Below is a small trained network, with its code and all its weights. Each question gives an input and a target symbol and asks what happens when units are switched off, that is, made to give their printed mean instead of their output.

import numpy as np


def w(rows, s, z=0):
    codes = np.array(rows[::2]) - 128.0
    scale = np.full(codes.shape[1], s)
    scale[-1] = z or s
    return codes * scale


def norm(h):
    return h / np.sqrt((h * h).mean(-1, keepdims=True) + 1e-5)


def softmax(a):
    e = np.exp(a - a.max(-1, keepdims=True))
    return e / e.sum(-1, keepdims=True)


def log_softmax(a):
    a = a - a.max(-1, keepdims=True)
    return a - np.log(np.exp(a).sum(-1, keepdims=True))


def net(x, mask):
    ids = ['ΓΔΘΣΨαεζηλμπτ'.index(c) for c in x.split()]
    T = len(ids)
    res = E[ids] + P[:T]
    u = 0
    for l in range(2):
        r = norm(res)
        for j in range(3):
            rows = slice(4 * j, 4 * j + 4)
            q, k, v = (r @ M[l][rows].T for M in (Q, K, V))
            z = softmax(np.where(np.tri(T) > 0, q @ k.T / 4**0.5, -1e9)) @ v
            o = O[l][rows]
            res = res + np.where(mask[u + j], z, o[:, -1]) @ o[:, :-1]
        u += 3
    return log_softmax(norm(res)[-1] @ U[:, :-1].T + U[:, -1])


Q, K, V, O = {}, {}, {}, {}
E = w([
[167,166,82,121,45,123,87,155,111,149,99],'Γ',
[165,220,78,147,87,173,134,118,105,124,127],'Δ',
[223,113,101,168,205,112,210,206,137,167,138],'Θ',
[175,214,171,53,137,53,144,94,217,130,108],'Σ',
[86,129,104,97,180,66,104,107,155,151,149],'Ψ',
[149,101,85,132,2,93,151,119,114,89,141],'α',
[178,139,120,123,199,104,122,60,153,70,37],'ε',
[102,150,115,155,169,112,184,65,184,70,178],'ζ',
[123,200,122,154,31,123,117,185,156,90,109],'η',
[122,215,103,116,75,120,149,152,112,140,169],'λ',
[121,139,62,151,77,125,111,142,79,89,149],'μ',
[153,142,106,85,110,169,40,177,197,76,201],'π',
[113,171,112,76,111,103,151,172,76,77,147],'τ',
],0.0085)
P = w([
[135,213,239,151,138,63,24,52,61,104,184],'0',
[113,219,119,131,120,69,43,69,80,87,159],'1',
[131,190,77,136,106,82,73,60,106,112,150],'2',
[122,166,33,133,115,107,108,70,109,121,133],'3',
[112,148,25,130,121,129,132,91,133,137,115],'4',
[95,134,31,119,127,152,144,110,168,140,95],'5',
[88,81,18,108,112,160,159,125,161,131,76],'6',
[57,89,2,94,104,178,181,165,189,110,50],'7',
],0.0063)
Q[0] = w([
[108,109,149,125,164,115,130,137,157,127,112],'L0H0',
[96,150,126,125,116,113,93,115,102,118,136],'L0H0',
[171,94,181,121,159,126,143,108,133,112,138],'L0H0',
[151,159,170,156,130,136,138,114,130,152,117],'L0H0',
[109,159,84,102,142,143,140,130,167,131,99],'L0H1',
[156,113,125,139,116,107,94,132,115,117,153],'L0H1',
[122,120,120,130,144,143,135,137,142,148,103],'L0H1',
[147,155,120,129,138,118,121,101,121,129,141],'L0H1',
[101,169,103,148,120,101,120,138,103,128,136],'L0H2',
[176,149,116,122,138,97,127,109,155,88,111],'L0H2',
[98,86,190,144,116,176,139,137,86,155,93],'L0H2',
[191,103,248,113,182,99,102,89,105,174,101],'L0H2',
],0.012)
K[0] = w([
[83,57,163,77,142,190,115,127,168,160,108],'L0H0',
[70,143,118,58,99,165,109,66,133,114,92],'L0H0',
[143,106,229,134,146,138,121,163,90,136,185],'L0H0',
[188,95,173,123,142,110,110,77,107,115,106],'L0H0',
[186,185,130,166,187,82,159,157,118,176,133],'L0H1',
[103,164,143,120,136,148,110,112,143,138,90],'L0H1',
[130,99,142,138,138,164,125,156,123,134,153],'L0H1',
[152,160,167,129,139,123,110,122,87,116,169],'L0H1',
[128,105,55,95,139,130,190,117,140,149,146],'L0H2',
[207,98,112,186,201,72,185,218,134,129,126],'L0H2',
[103,172,223,131,102,134,26,25,98,26,172],'L0H2',
[147,215,211,140,105,39,67,63,2,154,188],'L0H2',
],0.0069)
V[0] = w([
[226,127,147,49,105,151,212,154,179,127,195],'L0H0',
[175,110,26,101,218,54,155,181,125,150,129],'L0H0',
[119,133,155,223,116,87,90,104,254,244,121],'L0H0',
[154,165,157,230,188,115,173,216,90,162,116],'L0H0',
[174,92,186,196,104,114,109,172,74,141,181],'L0H1',
[150,145,126,164,143,104,105,139,169,100,90],'L0H1',
[187,92,164,144,205,86,137,181,136,123,134],'L0H1',
[185,172,94,192,152,101,187,186,110,167,177],'L0H1',
[25,172,120,207,146,114,177,112,164,128,50],'L0H2',
[191,121,151,163,162,144,155,152,74,121,80],'L0H2',
[107,164,101,118,51,46,140,74,88,176,63],'L0H2',
[92,163,103,93,87,173,84,70,121,49,98],'L0H2',
],0.005)
O[0] = w([
[163,199,132,107,15,108,111,14,148,217,145,99],'L0H0',
[178,157,81,17,76,185,145,147,98,94,132,180],'L0H0',
[7,181,41,124,156,125,121,152,116,125,67,83],'L0H0',
[110,239,120,111,104,253,153,129,127,149,151,26],'L0H0',
[46,71,147,113,70,166,144,84,110,138,89,143],'L0H1',
[155,77,110,123,89,138,89,143,129,116,129,186],'L0H1',
[72,26,69,123,131,69,112,62,169,116,89,120],'L0H1',
[137,25,47,112,28,102,136,93,114,116,142,254],'L0H1',
[138,133,130,116,122,113,187,127,127,38,164,118],'L0H2',
[223,158,189,181,173,89,114,120,129,91,96,100],'L0H2',
[55,167,174,60,114,180,151,166,80,74,81,208],'L0H2',
[117,86,109,88,49,237,138,53,163,117,114,158],'L0H2',
],0.0048,0.0038)
Q[1] = w([
[138,62,16,120,12,66,125,152,154,19,135],'L1H0',
[136,211,155,124,121,110,91,137,108,62,120],'L1H0',
[170,144,129,176,190,104,122,132,85,155,174],'L1H0',
[130,103,69,68,71,169,161,93,99,102,129],'L1H0',
[144,174,178,177,177,131,123,142,83,164,114],'L1H1',
[115,94,184,142,168,136,104,94,128,250,148],'L1H1',
[118,144,137,127,147,60,147,126,155,35,110],'L1H1',
[104,163,91,48,66,192,135,118,79,100,132],'L1H1',
[120,81,153,176,175,118,95,81,165,170,172],'L1H2',
[113,133,96,42,58,141,98,102,137,109,105],'L1H2',
[156,163,154,159,143,75,115,168,133,139,105],'L1H2',
[103,140,181,158,148,131,86,149,97,179,153],'L1H2',
],0.011)
K[1] = w([
[138,116,58,65,91,170,176,152,185,125,123],'L1H0',
[88,118,173,111,174,157,107,91,189,142,139],'L1H0',
[97,149,165,115,101,141,69,120,89,78,148],'L1H0',
[172,121,8,90,145,101,130,132,173,108,142],'L1H0',
[116,152,195,139,141,157,117,104,101,134,148],'L1H1',
[118,117,166,159,103,107,121,121,66,142,135],'L1H1',
[93,101,106,73,103,176,159,111,172,93,92],'L1H1',
[149,112,80,116,191,54,113,107,189,126,132],'L1H1',
[132,125,140,163,90,127,112,125,88,101,94],'L1H2',
[129,115,90,119,129,78,133,136,173,139,126],'L1H2',
[97,134,173,99,114,180,145,115,125,136,115],'L1H2',
[119,123,149,142,138,145,92,97,84,133,98],'L1H2',
],0.013)
V[1] = w([
[96,53,151,126,133,153,117,79,100,104,34],'L1H0',
[59,151,132,140,96,163,159,132,193,146,96],'L1H0',
[144,164,83,190,149,115,63,186,121,85,96],'L1H0',
[122,176,140,102,161,247,122,102,106,149,145],'L1H0',
[71,156,141,42,157,60,146,184,92,175,83],'L1H1',
[106,93,110,165,195,113,193,117,56,66,101],'L1H1',
[106,176,139,158,120,70,175,107,159,93,189],'L1H1',
[77,101,109,143,123,134,149,170,86,181,252],'L1H1',
[138,134,78,187,60,110,131,168,59,174,112],'L1H2',
[165,158,140,151,143,55,113,118,124,162,73],'L1H2',
[155,172,143,138,119,127,254,92,134,126,78],'L1H2',
[83,109,92,111,129,141,94,36,177,112,99],'L1H2',
],0.012)
O[1] = w([
[149,93,83,141,82,74,96,149,73,104,95,121],'L1H0',
[50,112,32,176,168,114,93,137,150,190,108,103],'L1H0',
[103,131,227,178,88,195,199,157,108,129,49,134],'L1H0',
[79,63,96,72,178,125,163,172,65,146,172,61],'L1H0',
[127,176,167,63,130,51,176,185,140,113,82,75],'L1H1',
[139,128,54,151,236,116,129,164,111,40,119,107],'L1H1',
[67,180,125,168,111,103,163,71,149,66,162,210],'L1H1',
[130,72,119,175,65,106,202,213,153,91,168,44],'L1H1',
[162,201,88,163,131,121,116,170,143,143,110,121],'L1H2',
[108,133,50,100,98,164,128,156,91,140,138,139],'L1H2',
[116,169,137,140,65,100,138,112,6,92,130,36],'L1H2',
[133,105,94,122,130,122,223,44,163,119,86,253],'L1H2',
],0.011,0.0063)
U = w([
[144,90,113,113,105,139,130,207,56,190,37,250],'Γ',
[117,96,91,141,137,194,129,140,10,170,179,224],'Δ',
[202,218,206,190,67,178,154,151,112,91,105,180],'Θ',
[101,188,143,30,80,78,168,45,97,172,104,10],'Σ',
[137,116,126,68,153,95,195,192,191,67,69,92],'Ψ',
[198,117,94,176,85,13,50,111,105,150,130,142],'α',
[179,136,148,108,254,191,45,67,88,114,78,109],'ε',
[115,118,101,185,138,150,203,38,119,43,171,6],'ζ',
[49,176,114,237,153,117,110,150,135,185,74,92],'η',
[64,181,86,116,113,84,144,184,149,173,228,115],'λ',
[197,29,134,156,123,167,121,185,59,70,123,162],'μ',
[170,72,134,114,93,185,151,91,207,194,157,118],'π',
[187,105,145,33,119,112,72,145,105,81,231,151],'τ',
],0.008,0.0026)

Each question gives the input, a string of symbols that net reads in full, and the target symbol t.
The units are the heads (4 rows each of Q, K, V and O). Each row of codes is followed by its name. A weight is (code - 128) times the scale printed after its matrix; where a second scale follows, it is the last column's (O and U).
mask holds one flag per head, layer by layer. A switched-off head (its flag False) gives its mean, the last column of its rows in O, instead of its output. The means were averaged over made-up inputs and are rounded, as every weight is.
A unit's drop is (log p(t) with every unit on - log p(t) with that unit switched off) / (log p(t) with every unit on - log p(t) with every unit switched off).
The circuit of an input: a set's keep is (log p(t) with only the set's units on - log p(t) with every unit switched off) / (log p(t) with every unit on - log p(t) with every unit switched off). Starting from all 6 units, units are removed one at a time, each time the one whose removal leaves the highest keep (on an exact tie, the one counted first), for as long as the keep stays at least 0.8.
units of the circuit, in order: the units of the circuit, biggest drop first
unit that matters most: the unit with the biggest drop
which heads matter: for each layer, one digit per head in row order, 1 if its drop is at least 0.15 and else 0, layers parted by /
input ζ α λ Γ α Γ Γ, target ζ: unit that matters most => L0H2
input ζ η Θ Σ, target η: which heads matter => 111 / 100
input α η Θ, target α: which heads matter => 011 / 100
input λ ε α τ Σ, target Σ: which heads matter => 000 / 011
input τ Ψ α Θ, target Ψ: which heads matter => 110 / 010
input ζ α ζ Γ, target ζ: which heads matter => 001 / 010
input Σ α Θ, target Σ: units of the circuit, in order => [L0H0; L1H1]
input α Θ Σ, target α: units of the circuit, in order => [L0H2; L1H0]
input λ Θ Γ, target λ: units of the circuit, in order => [L1H0; L0H2; L1H1; L0H0]
input π Δ λ Ψ Σ Σ Θ Θ, target Θ: units of the circuit, in order => [L0H0; L0H2; L1H2]
input α α Θ α Δ, target Θ: units of the circuit, in order => [L0H2; L0H1; L1H0]
input π α Θ ζ, target α: units of the circuit, in order => [L0H2; L1H0]
input Θ Δ τ, target Θ: which heads matter => 001 / 100
input λ α ε Σ α α, target Σ: units of the circuit, in order => [L1H1]
input ε Γ Ψ α η α Δ, target Ψ: units of the circuit, in order => [L1H1; L0H0]
input α Θ α Ψ, target Θ: units of the circuit, in order => [L0H2; L1H0; L0H1; L0H0]
input α π α, target π: units of the circuit, in order => [L1H2; L1H1]
input π ζ τ λ α Θ Ψ τ, target Θ: units of the circuit, in order => [L0H2; L1H0; L0H0]
input τ Θ Ψ ζ, target Θ: units of the circuit, in order => [L0H2; L1H0; L0H1]
input Δ Θ ζ τ Γ Θ α, target Θ: which heads matter => 111 / 101
input α ε α, target ε: unit that matters most => L1H1
input η π α τ Δ μ α τ, target π: units of the circuit, in order => [L0H2; L1H1; L0H0]
input Θ α η Γ, target α: units of the circuit, in order => [L1H0; L0H1]
input α α ζ π Θ π Γ, target Θ: which heads matter => 001 / 100
input Θ α Θ α λ, target Θ: which heads matter => 001 / 101
input α Δ π Γ, target π: which heads matter => 001 / 011
input μ α ζ α α Σ π ε, target ε: which heads matter => 010 / 010
input ε Θ α Γ, target Θ: unit that matters most => L1H0
